Below is a small trained network, with its code and all its weights. Each question gives an input and a target symbol and asks what happens when units are switched off, that is, made to give their printed mean instead of their output.

import numpy as np


def w(rows, s, z=0):
    codes = np.array(rows[::2]) - 128.0
    scale = np.full(codes.shape[1], s)
    scale[-1] = z or s
    return codes * scale


def norm(h):
    return h / np.sqrt((h * h).mean(-1, keepdims=True) + 1e-5)


def f(y):
    return y / 2 * (1 + np.tanh(0.7978845608 * (y + 0.044715 * y**3)))


def softmax(a):
    e = np.exp(a - a.max(-1, keepdims=True))
    return e / e.sum(-1, keepdims=True)


def log_softmax(a):
    a = a - a.max(-1, keepdims=True)
    return a - np.log(np.exp(a).sum(-1, keepdims=True))


def net(x, mask):
    ids = ['ΛΠΣΨαβδμτ'.index(c) for c in x.split()]
    T = len(ids)
    res = E[ids] + P[:T]
    u = 0
    for l in range(2):
        r = norm(res)
        for j in range(2):
            rows = slice(2 * j, 2 * j + 2)
            q, k, v = (r @ M[l][rows].T for M in (Q, K, V))
            z = softmax(np.where(np.tri(T) > 0, q @ k.T / 2**0.5, -1e9)) @ v
            o = O[l][rows]
            res = res + np.where(mask[u + j], z, o[:, -1]) @ o[:, :-1]
        u += 2
        y = f(norm(res) @ A[l][:, :-1].T + A[l][:, -1])
        res = res + np.where(mask[u : u + 8], y, B[l][:, -1]) @ B[l][:, :-1]
        u += 8
    return log_softmax(norm(res)[-1] @ U[:, :-1].T + U[:, -1])


Q, K, V, O, A, B = {}, {}, {}, {}, {}, {}
E = w([
[20,144,98],'Λ',
[172,157,119],'Π',
[2,206,83],'Σ',
[47,174,163],'Ψ',
[153,207,131],'α',
[118,99,142],'β',
[135,118,244],'δ',
[62,135,128],'μ',
[201,117,254],'τ',
],0.012)
P = w([
[134,107,138],'0',
[134,142,124],'1',
[73,97,117],'2',
[45,160,140],'3',
[142,141,123],'4',
[66,80,107],'5',
[13,200,120],'6',
[165,149,132],'7',
[64,1,176],'8',
],0.015)
Q[0] = w([
[219,6,44],'0.h1',
[108,150,110],'0.h1',
[101,112,102],'0.h2',
[115,4,4],'0.h2',
],0.0048)
K[0] = w([
[255,72,206],'0.h1',
[144,188,185],'0.h1',
[88,98,103],'0.h2',
[175,147,198],'0.h2',
],0.0082)
V[0] = w([
[136,254,124],'0.h1',
[105,193,137],'0.h1',
[136,183,129],'0.h2',
[128,34,95],'0.h2',
],0.0051)
O[0] = w([
[251,132,125,169],'0.h1',
[131,88,133,252],'0.h1',
[42,118,253,113],'0.h2',
[215,87,209,79],'0.h2',
],0.0038,0.0015)
A[0] = w([
[90,116,122,95],'0.n1',
[59,91,105,94],'0.n2',
[97,107,189,170],'0.n3',
[123,113,112,81],'0.n4',
[112,162,84,101],'0.n5',
[114,103,41,130],'0.n6',
[154,10,135,1],'0.n7',
[67,101,102,116],'0.n8',
],0.014,0.0053)
B[0] = w([
[172,116,141,173],'0.n1',
[174,120,171,249],'0.n2',
[109,155,70,255],'0.n3',
[119,125,216,114],'0.n4',
[61,31,130,162],'0.n5',
[102,138,208,164],'0.n6',
[68,88,94,152],'0.n7',
[254,136,138,244],'0.n8',
],0.009,0.0059)
Q[1] = w([
[62,180,32],'1.h1',
[17,58,210],'1.h1',
[220,80,253],'1.h2',
[106,36,116],'1.h2',
],0.0074)
K[1] = w([
[103,133,119],'1.h1',
[130,41,249],'1.h1',
[133,123,196],'1.h2',
[138,99,97],'1.h2',
],0.014)
V[1] = w([
[46,124,174],'1.h1',
[107,145,36],'1.h1',
[233,3,77],'1.h2',
[184,161,78],'1.h2',
],0.0062)
O[1] = w([
[63,223,81,167],'1.h1',
[166,254,122,3],'1.h1',
[38,79,84,46],'1.h2',
[141,151,42,82],'1.h2',
],0.0053,0.0037)
A[1] = w([
[249,105,115,141],'1.n1',
[162,176,150,180],'1.n2',
[164,117,62,2],'1.n3',
[123,99,134,173],'1.n4',
[122,61,172,181],'1.n5',
[62,191,130,204],'1.n6',
[180,151,157,117],'1.n7',
[165,117,55,37],'1.n8',
],0.015,0.0021)
B[1] = w([
[113,18,1,185],'1.n1',
[122,203,143,174],'1.n2',
[219,194,81,119],'1.n3',
[83,139,224,162],'1.n4',
[98,177,165,255],'1.n5',
[36,110,9,226],'1.n6',
[195,156,193,159],'1.n7',
[246,220,50,121],'1.n8',
],0.0073,0.007)
U = w([
[95,109,235,153],'Λ',
[176,107,130,151],'Π',
[104,189,108,75],'Σ',
[149,249,195,55],'Ψ',
[164,121,81,106],'α',
[102,33,114,207],'β',
[168,202,97,108],'δ',
[180,81,62,109],'μ',
[92,74,65,3],'τ',
],0.016,0.0062)

Each question gives the input, a string of symbols that net reads in full, and the target symbol t.
The units are the heads (2 rows each of Q, K, V and O) and the neurons (one row each of A and B). Each row of codes is followed by its name. A weight is (code - 128) times the scale printed after its matrix; where a second scale follows, it is the last column's (O, A, B and U).
mask holds one flag per unit, layer by layer, with each layer's heads first. A switched-off unit (its flag False) gives its mean, the last column of its rows in O or B, instead of its output. The means were averaged over made-up inputs and are rounded, as every weight is.
A unit's drop is (log p(t) with every unit on - log p(t) with that unit switched off) / (log p(t) with every unit on - log p(t) with every unit switched off).
The circuit of an input: a set's keep is (log p(t) with only the set's units on - log p(t) with every unit switched off) / (log p(t) with every unit on - log p(t) with every unit switched off). Starting from the 12 units with the biggest drops (on a tie, the unit counted first), units are removed one at a time, each time the one whose removal leaves the highest keep (on an exact tie, the one counted first), for as long as the keep stays at least 0.8.
circuit, biggest first: the units of the circuit, biggest drop first
most important unit: the unit with the biggest drop
k most important neurons: the k neurons with the biggest drops, biggest first
top k neurons in layer l: the k neurons of layer l with the biggest drops, biggest first
heads that matter: for each layer, one digit per head in row order, 1 if its drop is at least 0.15 and else 0, layers parted by /
drop of u: that unit's drop, to one decimal
input β Λ Σ, target Λ: heads that matter : 01 / 10
input μ Ψ μ β, target δ: most important unit : 0.n3
input Λ μ β δ, target β: 3 most important neurons : [0.n8 1.n6 0.n3]
input τ Λ μ μ α Λ μ δ, target Ψ: 3 most important neurons : [0.n8 0.n5 0.n2]
input μ Λ β Σ Λ β Π, target β: circuit, biggest first : [0.n5 0.n8 1.n5]
input β Λ β Ψ, target β: circuit, biggest first : [1.n6 1.n5]
input Λ α β Ψ δ β Λ μ, target β: 2 most important neurons : [0.n2 0.n5]
input Λ β β Σ δ Ψ τ, target Σ: 2 most important neurons : [0.n8 0.n5]
input Λ β Σ Λ α Ψ, target Λ: top 4 neurons in layer 1 : [1.n6 1.n5 1.n7 1.n4]
input μ β μ Λ Λ α, target Λ: top 2 neurons in layer 0 : [0.n6 0.n5]
input β β δ Π δ, target Ψ: 4 most important neurons : [0.n8 0.n5 0.n7 1.n7]
input β μ α, target β: heads that matter : 00 / 01
input τ δ δ δ, target Σ: top 2 neurons in layer 0 : [0.n3 0.n5]
input Λ μ Σ δ μ, target β: most important neuron : [1.n1]
input β Ψ Π Λ Π Ψ, target Λ: circuit, biggest first : [1.n6 0.n8]
input δ β α, target β: heads that matter : 00 / 10
input Λ Σ Λ μ μ μ, target Λ: top 3 neurons in layer 0 : [0.n6 0.n4 0.n3]
input Σ Σ Ψ, target Ψ: 2 most important neurons : [1.n2 0.n5]
input β δ Π τ, target Σ: top 3 neurons in layer 0 : [0.n8 0.n2 0.n3]
input δ δ α Σ δ δ δ, target Σ: top neuron in layer 1 : [1.n6]
input Λ Λ β δ Λ, target Λ: 2 most important neurons : [0.n5 0.n6]
input Λ τ Λ Ψ Σ μ, target Λ: 2 most important neurons : [0.n6 1.n6]
input Λ α Σ Λ Λ Π, target Λ: top 2 neurons in layer 0 : [0.n6 0.n3]
input Λ τ δ α Λ Λ, target Λ: top 2 neurons in layer 0 : [0.n6 0.n8]
input Λ Λ α Λ Λ α, target Λ: drop of 0.n5 : 0.8
input Λ Λ μ δ, target β: drop of 0.n3 : 0.3
input Σ Λ Λ Λ δ Π, target Λ: drop of 1.n7 : 0.0
input Λ δ Π Π τ Σ, target Λ: most important unit : 0.n8
